Below are the code and all the weights of a small trained network. Each question names an input and a class and asks about switching units off, where a switched-off unit gives its printed mean instead of its output.

import numpy as np


def w(rows, s, z=0):
    codes = np.array(rows[::2]) - 128.0
    scale = np.full(codes.shape[1], s)
    scale[-1] = z or s
    return codes * scale


def norm(h):
    return h / np.sqrt((h * h).mean(-1, keepdims=True) + 1e-5)


def f(y):
    return y / 2 * (1 + np.tanh(0.7978845608 * (y + 0.044715 * y**3)))


def log_softmax(a):
    a = a - a.max(-1, keepdims=True)
    return a - np.log(np.exp(a).sum(-1, keepdims=True))


def net(x, mask):
    res = np.array(x, float).reshape(1, 8) / 4 @ E
    u = 0
    for l in range(3):
        y = f(norm(res) @ A[l][:, :-1].T + A[l][:, -1])
        res = res + np.where(mask[u : u + 4], y, B[l][:, -1]) @ B[l][:, :-1]
        u += 4
    return log_softmax(norm(res)[-1] @ U[:, :-1].T + U[:, -1])


A, B = {}, {}
E = w([
[130,127,130],'x0',
[127,129,129],'x1',
[136,132,125],'x2',
[55,203,38],'x3',
[45,31,198],'x4',
[253,73,85],'x5',
[128,132,127],'x6',
[130,127,126],'x7',
],0.0035)
A[0] = w([
[57,128,127,1],'0.n1',
[67,3,1,91],'0.n2',
[88,125,122,29],'0.n3',
[127,199,192,108],'0.n4',
],0.0052,0.0044)
B[0] = w([
[115,14,74,15],'0.n1',
[181,255,255,201],'0.n2',
[99,118,85,2],'0.n3',
[179,157,185,125],'0.n4',
],0.005,0.001)
A[1] = w([
[183,228,231,201],'1.n1',
[136,241,253,176],'1.n2',
[67,143,13,209],'1.n3',
[57,15,90,254],'1.n4',
],0.0056,0.0039)
B[1] = w([
[80,34,30,254],'1.n1',
[2,45,53,246],'1.n2',
[183,209,183,198],'1.n3',
[189,200,248,203],'1.n4',
],0.007,0.0036)
A[2] = w([
[94,57,42,127],'2.n1',
[41,254,74,5],'2.n2',
[145,144,145,99],'2.n3',
[125,146,103,29],'2.n4',
],0.0045,0.003)
B[2] = w([
[4,3,7,244],'2.n1',
[44,212,58,171],'2.n2',
[147,187,215,86],'2.n3',
[102,128,202,33],'2.n4',
],0.0036,0.0011)
U = w([
[32,16,26,255],'0',
[25,14,245,89],'1',
[249,1,27,107],'2',
[240,2,241,22],'3',
[16,241,24,86],'4',
[6,227,224,60],'5',
[236,221,22,74],'6',
],0.0084,0.0047)

Each question gives the input, the list of numbers given to net, and the class t.
The units are the neurons (one row each of A and B). Each row of codes is followed by its name. A weight is (code - 128) times the scale printed after its matrix; where a second scale follows, it is the last column's (A, B and U).
mask holds one flag per neuron, layer by layer. A switched-off neuron (its flag False) gives its mean, the last column of its row in B, instead of its output. The means were averaged over made-up inputs and are rounded, as every weight is.
A unit's drop is (log p(t) with every unit on - log p(t) with that unit switched off) / (log p(t) with every unit on - log p(t) with every unit switched off).
The circuit of an input: a set's keep is (log p(t) with only the set's units on - log p(t) with every unit switched off) / (log p(t) with every unit on - log p(t) with every unit switched off). Starting from all 12 units, units are removed one at a time, each time the one whose removal leaves the highest keep (on an exact tie, the one counted first), for as long as the keep stays at least 0.8.
circuit, biggest first: the units of the circuit, biggest drop first
most important unit: the unit with the biggest drop
top k neurons: the k neurons with the biggest drops, biggest first
top k neurons in layer l: the k neurons of layer l with the biggest drops, biggest first
drop of u: that unit's drop, to one decimal
input [-5,2,1,8,6,-6,-6,-2], class 5: circuit, biggest first	[1.n4 1.n1 1.n3]
input [6,-3,-8,3,-1,7,6,-3], class 6: top 4 neurons	[1.n2 1.n1 0.n4 2.n1]
input [3,-3,-6,8,-1,2,-5,-5], class 6: circuit, biggest first	[1.n3 1.n2]
input [-2,-1,-8,4,8,-4,-6,2], class 5: circuit, biggest first	[1.n4 1.n1]
input [-1,7,3,-2,4,7,7,-8], class 3: circuit, biggest first	[1.n2 1.n1]
input [-5,-6,7,0,5,8,1,-4], class 3: circuit, biggest first	[1.n1 1.n4]
input [6,6,-5,-3,7,3,8,8], class 3: most important unit	1.n4
input [0,-1,4,5,6,-1,5,4], class 5: circuit, biggest first	[1.n4 1.n1]
input [7,-7,7,8,6,-7,0,0], class 5: circuit, biggest first	[1.n4 1.n1 1.n3]
input [-4,8,8,8,3,0,-5,-4], class 5: circuit, biggest first	[1.n3 1.n1]
input [1,-1,-4,4,8,-7,-6,-8], class 5: top 2 neurons	[1.n4 1.n1]
input [1,-3,2,6,-1,3,0,7], class 6: top 2 neurons	[1.n3 1.n2]
input [5,8,3,4,1,-1,5,1], class 5: top 2 neurons in layer 1	[1.n3 1.n1]
input [-2,-6,6,-1,-6,0,1,-6], class 0: circuit, biggest first	[1.n1]
input [0,-4,4,3,7,-1,-5,5], class 5: top 2 neurons in layer 1	[1.n4 1.n1]
input [7,7,-8,8,-1,8,7,1], class 6: top 2 neurons in layer 1	[1.n2 1.n3]
input [7,-7,-1,-3,8,3,5,3], class 3: top 2 neurons in layer 1	[1.n4 1.n2]
input [7,-1,6,4,-1,6,4,-7], class 6: top 3 neurons in layer 1	[1.n2 1.n1 1.n3]
input [-5,-7,3,5,7,-8,-8,4], class 5: top 2 neurons in layer 1	[1.n4 1.n1]
input [3,-7,6,6,7,-6,4,4], class 5: top neuron	[1.n4]
input [1,-3,5,0,-5,-7,0,2], class 0: drop of 0.n3	0.0
input [-1,7,6,-7,-7,0,-8,1], class 0: drop of 2.n1	0.1
input [1,7,-1,-2,7,2,2,8], class 3: drop of 0.n2	-0.1
input [-2,1,8,-1,6,7,5,-7], class 3: top 3 neurons in layer 1	[1.n2 1.n4 1.n1]
